Below are the code and all the weights of a small trained network. Each question names an input and a class and asks about switching units off, where a switched-off unit gives its printed mean instead of its output.

import numpy as np


def w(rows, s, z=0):
    codes = np.array(rows[::2]) - 128.0
    scale = np.full(codes.shape[1], s)
    scale[-1] = z or s
    return codes * scale


def norm(h):
    return h / np.sqrt((h * h).mean(-1, keepdims=True) + 1e-5)


def f(y):
    return np.maximum(y, 0)


def log_softmax(a):
    a = a - a.max(-1, keepdims=True)
    return a - np.log(np.exp(a).sum(-1, keepdims=True))


def net(x, mask):
    res = np.array(x, float).reshape(1, 8) / 4 @ E
    u = 0
    for l in range(2):
        y = f(norm(res) @ A[l][:, :-1].T + A[l][:, -1])
        res = res + np.where(mask[u : u + 7], y, B[l][:, -1]) @ B[l][:, :-1]
        u += 7
    return log_softmax(norm(res)[-1] @ U[:, :-1].T + U[:, -1])


A, B = {}, {}
E = w([
[113,69,198,94,184,114,240,111,95],'x0',
[161,159,188,100,127,101,70,139,96],'x1',
[60,134,96,131,110,127,168,113,194],'x2',
[178,92,101,160,141,187,139,153,184],'x3',
[105,175,176,143,191,154,247,35,154],'x4',
[140,149,92,1,183,241,160,164,150],'x5',
[84,222,124,74,117,113,56,138,218],'x6',
[110,170,165,113,221,122,184,83,211],'x7',
],0.0087)
A[0] = w([
[106,241,115,135,118,109,129,139,189,60],'0.n1',
[114,137,114,173,125,133,76,137,159,206],'0.n2',
[111,131,107,215,75,140,53,140,79,46],'0.n3',
[133,50,57,103,74,167,121,123,136,3],'0.n4',
[152,134,133,162,87,9,189,132,129,88],'0.n5',
[138,91,160,145,123,78,128,137,201,64],'0.n6',
[133,174,111,195,63,130,95,147,68,44],'0.n7',
],0.012,0.0051)
B[0] = w([
[59,138,90,41,135,122,133,94,185,216],'0.n1',
[187,104,109,118,130,91,90,139,153,235],'0.n2',
[204,95,149,117,101,35,143,134,175,254],'0.n3',
[116,183,73,151,89,160,178,194,116,200],'0.n4',
[75,148,188,221,141,181,77,141,112,225],'0.n5',
[117,221,112,193,159,173,95,127,117,166],'0.n6',
[171,9,160,96,108,97,118,99,141,222],'0.n7',
],0.012,0.007)
A[1] = w([
[141,126,101,197,137,103,63,138,170,59],'1.n1',
[78,86,185,160,185,150,213,110,113,117],'1.n2',
[33,99,170,169,132,91,164,110,61,2],'1.n3',
[145,105,11,136,80,146,92,209,122,28],'1.n4',
[96,132,95,80,144,133,121,104,174,5],'1.n5',
[186,115,148,127,214,195,249,79,154,8],'1.n6',
[181,163,137,53,104,167,39,162,60,90],'1.n7',
],0.011,0.0062)
B[1] = w([
[152,158,132,153,168,189,67,108,86,209],'1.n1',
[143,54,145,122,145,153,171,50,47,249],'1.n2',
[39,64,171,136,68,183,178,126,142,187],'1.n3',
[108,112,88,189,55,184,235,158,118,254],'1.n4',
[57,157,103,84,66,118,127,65,157,181],'1.n5',
[246,229,31,114,174,152,80,132,60,222],'1.n6',
[81,140,206,97,171,46,181,195,124,218],'1.n7',
],0.013,0.0061)
U = w([
[145,100,29,152,35,195,229,234,149,152],'0',
[30,208,76,28,144,124,94,56,236,236],'1',
[227,197,52,81,215,192,174,75,46,107],'2',
[106,209,165,241,194,180,7,102,174,80],'3',
[77,152,232,35,193,52,184,227,96,3],'4',
[227,39,140,147,35,11,27,167,169,122],'5',
[63,38,217,197,132,171,171,25,56,113],'6',
],0.018,0.0059)

Each question gives the input, the list of numbers given to net, and the class t.
The units are the neurons (one row each of A and B). Each row of codes is followed by its name. A weight is (code - 128) times the scale printed after its matrix; where a second scale follows, it is the last column's (A, B and U).
mask holds one flag per neuron, layer by layer. A switched-off neuron (its flag False) gives its mean, the last column of its row in B, instead of its output. The means were averaged over made-up inputs and are rounded, as every weight is.
A unit's drop is (log p(t) with every unit on - log p(t) with that unit switched off) / (log p(t) with every unit on - log p(t) with every unit switched off).
The circuit of an input: a set's keep is (log p(t) with only the set's units on - log p(t) with every unit switched off) / (log p(t) with every unit on - log p(t) with every unit switched off). Starting from the 12 units with the biggest drops (on a tie, the unit counted first), units are removed one at a time, each time the one whose removal leaves the highest keep (on an exact tie, the one counted first), for as long as the keep stays at least 0.8.
units of the circuit, in order: the units of the circuit, biggest drop first
top k neurons: the k neurons with the biggest drops, biggest first
top k neurons in layer l: the k neurons of layer l with the biggest drops, biggest first
drop of u: that unit's drop, to one decimal
input [7,-6,5,1,8,5,1,1], class 2: top neuron in layer 1 -> 1.n6
input [0,-2,3,8,2,-5,3,6], class 3: top 3 neurons -> 0.n6, 1.n1, 1.n7
input [7,3,-3,-6,5,5,0,-5], class 2: top 2 neurons -> 1.n6, 0.n5
input [8,-4,4,4,-2,-2,3,1], class 6: top 2 neurons in layer 1 -> 1.n2, 1.n3
input [3,7,-5,-5,-6,-8,-7,3], class 6: top 3 neurons -> 0.n5, 0.n2, 1.n3
input [3,-6,6,4,5,-3,4,-2], class 1: top 4 neurons -> 0.n1, 1.n4, 0.n7, 1.n5
input [-5,2,1,-4,-4,-7,4,7], class 3: top 3 neurons -> 1.n1, 0.n6, 0.n5
input [4,-2,0,-8,-5,-1,3,3], class 6: top 2 neurons in layer 0 -> 0.n5, 0.n2
input [2,0,3,5,1,1,2,6], class 2: top 2 neurons in layer 0 -> 0.n2, 0.n3
input [-5,-8,2,6,-2,-8,5,3], class 3: top 2 neurons in layer 0 -> 0.n6, 0.n5
input [-7,-7,-5,2,5,-4,-3,6], class 2: top 2 neurons in layer 1 -> 1.n6, 1.n3
input [-4,-7,-1,1,2,-2,-2,5], class 2: top 3 neurons -> 1.n6, 0.n3, 0.n5
input [-3,4,3,-3,-2,4,-7,3], class 4: top 2 neurons -> 1.n7, 0.n3
input [-4,5,7,0,-7,1,3,4], class 1: units of the circuit, in order -> 0.n1
input [6,6,-7,-4,3,3,-1,-7], class 4: drop of 1.n7 -> 0.6
input [2,6,5,7,4,-1,-5,8], class 2: drop of 1.n6 -> 0.7
input [-4,7,0,-4,-6,7,0,5], class 4: drop of 1.n7 -> 2.3
